Here is a tiny trained network, its code and every weight. The questions are about switching its units off for an input and a class, where a switched-off unit gives its printed mean instead of its output.

import numpy as np


def w(rows, s, z=0):
    codes = np.array(rows[::2]) - 128.0
    scale = np.full(codes.shape[1], s)
    scale[-1] = z or s
    return codes * scale


def f(y):
    return y / 2 * (1 + np.tanh(0.7978845608 * (y + 0.044715 * y**3)))


def log_softmax(a):
    a = a - a.max(-1, keepdims=True)
    return a - np.log(np.exp(a).sum(-1, keepdims=True))


def net(x, mask):
    res = np.array(x, float).reshape(1, 5) / 4 @ E
    y = f(res @ A[0][:, :-1].T + A[0][:, -1])
    res = res + np.where(mask, y, B[0][:, -1]) @ B[0][:, :-1]
    return log_softmax(res[-1] @ U[:, :-1].T + U[:, -1])


A, B = {}, {}
E = w([
[144,83,101,152,43,247,130,95,107],'x0',
[136,133,119,131,129,119,118,101,125],'x1',
[157,79,160,117,147,137,182,63,229],'x2',
[129,131,136,124,129,138,129,138,130],'x3',
[250,54,164,202,153,112,115,160,93],'x4',
],0.014)
A[0] = w([
[94,164,87,138,111,114,37,191,16,255],'N1',
[144,88,185,137,151,143,219,59,255,187],'N2',
[60,196,122,84,177,69,106,153,142,192],'N3',
[98,86,95,160,42,174,115,129,85,141],'N4',
[108,131,140,89,179,125,176,79,236,162],'N5',
[215,103,166,194,188,107,91,165,72,168],'N6',
[162,114,153,165,201,53,134,168,143,138],'N7',
[74,150,72,128,43,239,135,82,142,146],'N8',
[204,56,124,180,52,218,118,135,96,89],'N9',
[236,48,171,173,163,154,174,111,179,102],'N10',
[73,212,90,129,145,115,102,176,100,210],'N11',
],0.0093,0.0086)
B[0] = w([
[170,156,108,133,148,174,129,127,25,242],'N1',
[67,75,107,98,122,86,175,82,235,254],'N2',
[85,101,80,209,235,137,210,106,117,216],'N3',
[154,191,109,142,47,186,133,146,142,195],'N4',
[81,127,137,148,118,56,123,158,225,223],'N5',
[197,104,215,155,146,108,56,175,57,212],'N6',
[206,112,172,50,204,64,120,145,144,190],'N7',
[128,134,133,1,28,150,174,117,103,239],'N8',
[138,121,57,220,144,227,125,80,130,205],'N9',
[168,43,114,113,205,176,161,45,124,216],'N10',
[96,133,71,145,184,135,186,121,80,211],'N11',
],0.0095,0.019)
U = w([
[109,74,42,205,219,166,193,68,97,238],'0',
[168,142,223,140,178,62,52,209,23,208],'1',
[118,224,112,52,64,139,165,157,54,170],'2',
[193,152,140,255,88,192,25,149,89,78],'3',
[20,165,123,176,158,44,143,159,215,141],'4',
[195,77,228,58,175,57,121,118,164,20],'5',
[71,91,134,56,20,117,135,97,169,7],'6',
],0.0078,0.002)

Each question gives the input, the list of numbers given to net, and the class t.
The units are the neurons (one row each of A and B). Each row of codes is followed by its name. A weight is (code - 128) times the scale printed after its matrix; where a second scale follows, it is the last column's (A, B and U).
mask holds one flag per neuron, in row order. A switched-off neuron (its flag False) gives its mean, the last column of its row in B, instead of its output. The means were averaged over made-up inputs and are rounded, as every weight is.
A unit's drop is (log p(t) with every unit on - log p(t) with that unit switched off) / (log p(t) with every unit on - log p(t) with every unit switched off).
The circuit of an input: a set's keep is (log p(t) with only the set's units on - log p(t) with every unit switched off) / (log p(t) with every unit on - log p(t) with every unit switched off). Starting from all 11 units, units are removed one at a time, each time the one whose removal leaves the highest keep (on an exact tie, the one counted first), for as long as the keep stays at least 0.8.
units of the circuit, in order: the units of the circuit, biggest drop first
top k neurons: the k neurons with the biggest drops, biggest first
drop of u: that unit's drop, to one decimal
input [2,-4,8,-5,-7], class 6: units of the circuit, in order -> (N8)
input [0,-6,-2,2,1], class 1: units of the circuit, in order -> (N9; N2)
input [1,-4,-6,8,-3], class 2: top 2 neurons -> (N10; N9)
input [4,5,2,4,0], class 6: units of the circuit, in order -> (N3; N1)
input [-7,-3,1,7,8], class 5: top 3 neurons -> (N7; N10; N1)
input [1,6,-8,-5,-8], class 2: top 4 neurons -> (N8; N10; N9; N2)
input [0,1,0,0,3], class 1: top 2 neurons -> (N2; N3)
input [0,-2,-4,-7,6], class 1: top 2 neurons -> (N6; N7)
input [-8,6,1,-1,1], class 5: top 2 neurons -> (N7; N9)
input [5,-5,0,-7,2], class 3: top 4 neurons -> (N3; N2; N11; N4)
input [4,8,8,2,0], class 6: top 2 neurons -> (N3; N2)
input [-1,-4,3,3,0], class 4: top 2 neurons -> (N8; N6)
input [1,6,0,2,3], class 3: drop of N2 -> 0.2
input [-5,-5,-3,-5,7], class 1: drop of N8 -> 0.0
input [-2,5,0,7,5], class 1: units of the circuit, in order -> (N6)
input [6,4,0,8,5], class 3: drop of N6 -> 0.2
